Below is a small trained network, with its code and all its weights. Each question gives an input and a class and asks what happens when units are switched off, that is, made to give their printed mean instead of their output.

import numpy as np


def w(rows, s, z=0):
    codes = np.array(rows[::2]) - 128.0
    scale = np.full(codes.shape[1], s)
    scale[-1] = z or s
    return codes * scale


def f(y):
    return y / 2 * (1 + np.tanh(0.7978845608 * (y + 0.044715 * y**3)))


def log_softmax(a):
    a = a - a.max(-1, keepdims=True)
    return a - np.log(np.exp(a).sum(-1, keepdims=True))


def net(x, mask):
    res = np.array(x, float).reshape(1, 6) / 4 @ E
    y = f(res @ A[0][:, :-1].T + A[0][:, -1])
    res = res + np.where(mask, y, B[0][:, -1]) @ B[0][:, :-1]
    return log_softmax(res[-1] @ U[:, :-1].T + U[:, -1])


A, B = {}, {}
E = w([
[49,194,115,207,71,118,75,115,170,132,166,152],'x0',
[151,196,152,53,96,101,128,122,131,100,129,211],'x1',
[100,91,116,108,167,71,47,182,160,89,171,161],'x2',
[172,161,198,171,184,183,102,132,176,166,180,170],'x3',
[148,87,188,120,113,122,116,117,154,146,32,189],'x4',
[119,98,86,162,173,107,182,74,255,92,81,39],'x5',
],0.0085)
A[0] = w([
[153,83,178,120,202,63,167,144,169,163,70,57,108],'neuron 0',
[80,174,97,160,177,100,82,156,92,142,200,167,133],'neuron 1',
[162,196,186,176,27,193,130,78,212,91,134,113,225],'neuron 2',
[253,79,176,101,138,148,150,190,125,125,44,218,254],'neuron 3',
[105,120,115,136,139,78,109,108,171,66,58,111,206],'neuron 4',
[121,230,88,170,201,163,103,156,237,152,124,128,161],'neuron 5',
],0.0069,0.004)
B[0] = w([
[165,4,200,163,85,118,63,149,124,176,113,98,187],'neuron 0',
[152,115,180,193,113,111,140,148,153,121,58,160,181],'neuron 1',
[163,147,90,101,156,170,167,90,108,101,139,207,207],'neuron 2',
[101,123,78,152,133,177,205,159,153,73,154,171,254],'neuron 3',
[110,116,132,141,118,146,111,167,173,101,164,164,181],'neuron 4',
[83,159,95,112,186,109,128,101,94,75,123,136,192],'neuron 5',
],0.012,0.0099)
U = w([
[131,41,133,202,92,128,128,188,116,123,78,85,95],'0',
[146,206,80,100,119,194,179,165,18,30,162,254,235],'1',
[200,173,135,86,143,139,155,151,107,197,154,61,4],'2',
],0.0074,0.0025)

Each question gives the input, the list of numbers given to net, and the class t.
The units are the neurons (one row each of A and B). Each row of codes is followed by its name. A weight is (code - 128) times the scale printed after its matrix; where a second scale follows, it is the last column's (A, B and U).
mask holds one flag per neuron, in row order. A switched-off neuron (its flag False) gives its mean, the last column of its row in B, instead of its output. The means were averaged over made-up inputs and are rounded, as every weight is.
A unit's drop is (log p(t) with every unit on - log p(t) with that unit switched off) / (log p(t) with every unit on - log p(t) with every unit switched off).
The circuit of an input: a set's keep is (log p(t) with only the set's units on - log p(t) with every unit switched off) / (log p(t) with every unit on - log p(t) with every unit switched off). Starting from all 6 units, units are removed one at a time, each time the one whose removal leaves the highest keep (on an exact tie, the one counted first), for as long as the keep stays at least 0.8.
circuit, biggest first: the units of the circuit, biggest drop first
top k neurons: the k neurons with the biggest drops, biggest first
drop of u: that unit's drop, to one decimal
input [3,-6,3,8,-1,3], class 1: circuit, biggest first : neuron 5
input [-3,-8,6,5,-5,-4], class 0: top 3 neurons : neuron 1; neuron 2; neuron 3
input [4,-3,-8,-4,-3,8], class 1: top 4 neurons : neuron 2; neuron 5; neuron 1; neuron 4
input [7,2,4,-5,-7,-8], class 0: circuit, biggest first : neuron 1; neuron 2
input [-1,-4,-6,6,8,2], class 1: top 3 neurons : neuron 2; neuron 3; neuron 1
input [-2,7,0,-3,3,8], class 0: top 2 neurons : neuron 0; neuron 5
input [6,-7,7,5,-7,8], class 1: top 3 neurons : neuron 5; neuron 2; neuron 4
input [-7,0,-4,-3,-5,3], class 0: top 2 neurons : neuron 0; neuron 2
input [-5,2,2,5,0,3], class 0: drop of neuron 0 : 1.3
input [-4,2,7,-2,3,1], class 0: drop of neuron 5 : 0.4
input [4,4,8,-6,-6,-1], class 0: drop of neuron 0 : -0.1
input [-6,3,4,-7,-5,5], class 0: drop of neuron 0 : 0.1
